debun: [120 109  83  58 164 176]
sukem: [119 130  94  72 173 179]
natep: [112 152 145 160 134 124]
sala: [123 122 118 162 132 144]
zife: [120 109  83  58 164 190]
vib: [140 135 129 148 178 118]
pevu: [ 86 163 163 121 114 133]
Bugan: [163 111  84  88 166 163]
tika: [108 132 104  70 175 188]
surov: [117 144 108 126 159 145]
bemeg: [127 134 108 133 115 135]
lokel: [108 126 162 120 115 120]
rev: [118 178 148 129 135]
vib
rev: [159 126 108]
surov
rev: [144 132 162 118 122]
sala

kelel: [141 121 127 112 119 118 134 126 117 195 110 102 123 126 140 128 133 131
 123 140 137]
Dosu: [117 141  88 133  81 140 124 147  99 113 137 131 140 126 140 123 123 102
 133 110 128]
Faf: [ 91 121 100 128 134 112 110 131  97 143 113 130 133 142 110 115 141  88
 128 140 132]
vad: [125 136 119 149 114 107 142 145 103 151 120  96 123 115 109 113 141 147
 164 118 146]
gedi: [131 135 106 129 110 144 126 146 121 120 125 110 126 135 149 140 148 124
 124 144 122]
Vodu: [136 123 112 132 132  72 140 124 131 112 131  69 112 114 125 127 139 164
 135 134 150]
pozat: [131 135 106 129 110 144 126 146 121 120 125 110 126 135 149 135 148 124
 124 144 122]
mutu: [131 145 109 134 144  92 132 144 118 116 123 124 113 153 114 128 105 150
 144 148 127]
pup: [150 124 109 116 113  97 134 154  97 138 120  94 101 121 135 125 107 102
 120 118 116]
pudis: [ 97 138  96 118 161 109 143 121 130 131 128 142 134 100 105 144 122 155
 142 117 121]
Neri: [125 153 120 135 119 133 128 145 127 147 139 104 120 130 109 120 141 147
 129 150 138]
rev: [137 140 123 131 133 128 140 126 123 102 110]
kelel
rev: [141 120]
Neri
rev: [135 149 135 126 110 125 120 121 146 126 144]
pozat
asked: [131 135 106 129 110 144 126 146 121 120 125 110 126 135 149 140 148 124
 124 144 122]
gedi
rev: [140 128  88]
Faf
asked: [131 135 106 129 110 144 126 146 121 120 125 110 126 135 149 135 148 124
 124 144 122]
pozat

Lovit: [126 129 127 133  89 128 135 149 144 118 113 149]
nit: [109 149 127 133  89 128 107 128 105 124  89 105]
dob: [126 129 127 133  89 128 107  75 118 125 108 134]
rike: [126 129 127 133  89 128 135 149 144 118 107 149]
rev: [149 107]
rike
asked: [126 129 127 133  89 128 135 149 144 118 113 149]
Lovit
asked: [126 129 127 133  89 128 107  75 118 125 108 134]
dob
rev: [149 107 118 144 149 135]
rike
rev: [149 113 118 144 149 135 128  89 133 127]
Lovit

Mevid: [126 183 119 121 126 126]
Dumoz: [103 118  78 121 115 135]
lavez: [182 119 183 115 126 126]
asked: [182 119 183 115 126 126]
lavez
rev: [126 121]
Mevid
asked: [126 183 119 121 126 126]
Mevid

zateb: [159 117 168 112 128 146 157 138 133 161 142 140 144  65 102 113 142 105
 131 146 119 123  99 145 109 140  98 150 119 116 145]
mos: [120 129 116 109 109 143 119 128 142 109 150 155 125 134 145 100 140  91
 110 104 116 131 148 114 115 149 135 142 136  97 108]
Romin: [159 117 168 112 128 146 157 138 133 161 142 140 144  65 102 113 142 105
 131 146 119 123  99 145 109 140  98 150 119 116 119]
relup: [159 117 168 112 128 146 157 138 133 161 142 140 144  65 102 113 142 105
 131 146 119 123  99 145 109 140  98 123 109 122 112]
raf: [146 154 138 133 161 142 103 131 141 113 113 102 147 139 143 112 122 103
 123 114 144 138 135 140 145 109 148 159 103 120 136]
asked: [159 117 168 112 128 146 157 138 133 161 142 140 144  65 102 113 142 105
 131 146 119 123  99 145 109 140  98 150 119 116 119]
Romin
asked: [159 117 168 112 128 146 157 138 133 161 142 140 144  65 102 113 142 105
 131 146 119 123  99 145 109 140  98 150 119 116 145]
zateb
rev: [ 97 136 142 135 149]
mos
asked: [146 154 138 133 161 142 103 131 141 113 113 102 147 139 143 112 122 103
 123 114 144 138 135 140 145 109 148 159 103 120 136]
raf
asked: [159 117 168 112 128 146 157 138 133 161 142 140 144  65 102 113 142 105
 131 146 119 123  99 145 109 140  98 123 109 122 112]
relup

Kazop: [110 118 114 128 137 102 146 146 141 140 120 121 157 132 141  96 117 102
 115 129 136 147 131 116 146 126 133 116 139 131 135 129 151 117 112 117
 106 160 102]
Filug: [127 132 154  86 100 128 133 129 139  92 158 109 142 122 124 148 126 125
 167 130  88 104 146 107  64 145  84 142 116 118 168 121  66 148  96 151
 148 139 136]
dipo: [127 129 127 130 130 125 127 124 126 120 132 127 132 128 125 131 131 130
 124 128 125 124 132 126 130 120 126 130 134 121 127 127 129 131 128 132
 132 127 136]
Fafab: [ 84 156 138 128 132 110 171  79 166 196  89 129  99 180 153 142 124  90
 161 146 154 155  85 151 116 152 120 116 146 125 149  77 164 150  72 160
  85 118 148]
rev: [120 126 124 127]
dipo
rev: [120 140 141 146 146 102 137 128]
Kazop

nor: [113 129 130 125 124 124 121 123]
vit: [127 125 126 127 127 127 126 127]
lidis: [127 123 121 127 128 128 125 126]
nomaz: [124 105 107 130 120 129 126 132]
zuz: [111 152 118 105 140 115 150 117]
rugi: [127 127 124 128 129 129 127 127]
kefig: [125 106 103 127 126 129 113 122]
Solav: [158 144 196 162 115 145 130 157]
Zito: [128 116 112 129 130 132 120 126]
feza: [129 127 117 130 136 135 127 129]
rev: [128 127 121 123]
lidis
rev: [130 129 112]
Zito
rev: [129 127 135 136 130 117 127]
feza
rev: [121 124 124 125 130 129 113]
nor
rev: [129 129 128 124 127]
rugi
rev: [126 120 132 130 129]
Zito

